Below are the code and all the weights of a small trained network. Each question names an input and a class and asks about switching units off, where a switched-off unit gives its printed mean instead of its output.

import numpy as np


def w(rows, s, z=0):
    codes = np.array(rows[::2]) - 128.0
    scale = np.full(codes.shape[1], s)
    scale[-1] = z or s
    return codes * scale


def norm(h):
    return h / np.sqrt((h * h).mean(-1, keepdims=True) + 1e-5)


def f(y):
    return np.maximum(y, 0)


def log_softmax(a):
    a = a - a.max(-1, keepdims=True)
    return a - np.log(np.exp(a).sum(-1, keepdims=True))


def net(x, mask):
    res = np.array(x, float).reshape(1, 2) / 4 @ E
    u = 0
    for l in range(3):
        y = f(norm(res) @ A[l][:, :-1].T + A[l][:, -1])
        res = res + np.where(mask[u : u + 3], y, B[l][:, -1]) @ B[l][:, :-1]
        u += 3
    return log_softmax(norm(res)[-1] @ U[:, :-1].T + U[:, -1])


A, B = {}, {}
E = w([
[204,141,143,177,139,96,56,57,55],'x0',
[71,152,22,86,1,81,135,196,65],'x1',
],0.0096)
A[0] = w([
[150,137,3,134,161,43,186,206,175,12],'L0N1',
[130,139,81,162,52,123,142,158,247,191],'L0N2',
[141,74,127,43,211,140,149,95,81,3],'L0N3',
],0.006,0.0023)
B[0] = w([
[93,95,185,138,131,28,145,106,80,224],'L0N1',
[176,9,98,169,68,125,87,91,192,254],'L0N2',
[92,135,125,173,105,187,2,132,80,159],'L0N3',
],0.009,0.0041)
A[1] = w([
[138,161,116,43,212,37,253,149,92,5],'L1N1',
[56,120,140,113,139,199,167,125,233,167],'L1N2',
[66,194,59,36,121,57,48,179,154,76],'L1N3',
],0.0059,0.0027)
B[1] = w([
[146,98,158,86,90,167,191,179,234,128],'L1N1',
[255,242,168,132,222,107,122,98,246,253],'L1N2',
[167,185,87,101,150,157,141,126,215,202],'L1N3',
],0.0093,0.0048)
A[2] = w([
[68,55,58,183,169,76,167,163,105,10],'L2N1',
[150,254,34,149,42,3,145,9,104,234],'L2N2',
[217,146,165,127,209,92,196,77,251,250],'L2N3',
],0.0047,0.0021)
B[2] = w([
[58,127,79,133,130,127,116,135,218,140],'L2N1',
[163,160,176,202,144,145,90,80,96,230],'L2N2',
[154,92,127,178,87,245,88,58,132,254],'L2N3',
],0.012,0.0088)
U = w([
[197,162,87,206,173,215,84,46,112,252],'0',
[34,89,33,21,138,56,254,241,111,4],'1',
],0.0056,0.0026)

Each question gives the input, the list of numbers given to net, and the class t.
The units are the neurons (one row each of A and B). Each row of codes is followed by its name. A weight is (code - 128) times the scale printed after its matrix; where a second scale follows, it is the last column's (A, B and U).
mask holds one flag per neuron, layer by layer. A switched-off neuron (its flag False) gives its mean, the last column of its row in B, instead of its output. The means were averaged over made-up inputs and are rounded, as every weight is.
A unit's drop is (log p(t) with every unit on - log p(t) with that unit switched off) / (log p(t) with every unit on - log p(t) with every unit switched off).
The circuit of an input: a set's keep is (log p(t) with only the set's units on - log p(t) with every unit switched off) / (log p(t) with every unit on - log p(t) with every unit switched off). Starting from all 9 units, units are removed one at a time, each time the one whose removal leaves the highest keep (on an exact tie, the one counted first), for as long as the keep stays at least 0.8.
circuit, biggest first: the units of the circuit, biggest drop first
k most important neurons: the k neurons with the biggest drops, biggest first
drop when u is switched off: that unit's drop, to one decimal
input [-2,3], class 1: circuit, biggest first => (L1N2; L2N3)
input [-6,5], class 1: circuit, biggest first => (L2N3)
input [-1,2], class 1: circuit, biggest first => (L1N2; L2N3; L0N1)
input [-6,4], class 1: 3 most important neurons => (L0N1; L2N3; L2N2)
input [-3,4], class 1: 3 most important neurons => (L1N2; L2N3; L0N1)
input [-1,1], class 1: 4 most important neurons => (L1N2; L2N3; L0N1; L1N3)
input [-3,6], class 1: 3 most important neurons => (L1N2; L2N3; L0N1)
input [-5,6], class 1: drop when L1N2 is switched off => 0.2
input [-4,5], class 1: drop when L2N3 is switched off => 0.5
input [-4,4], class 1: drop when L0N1 is switched off => 0.6
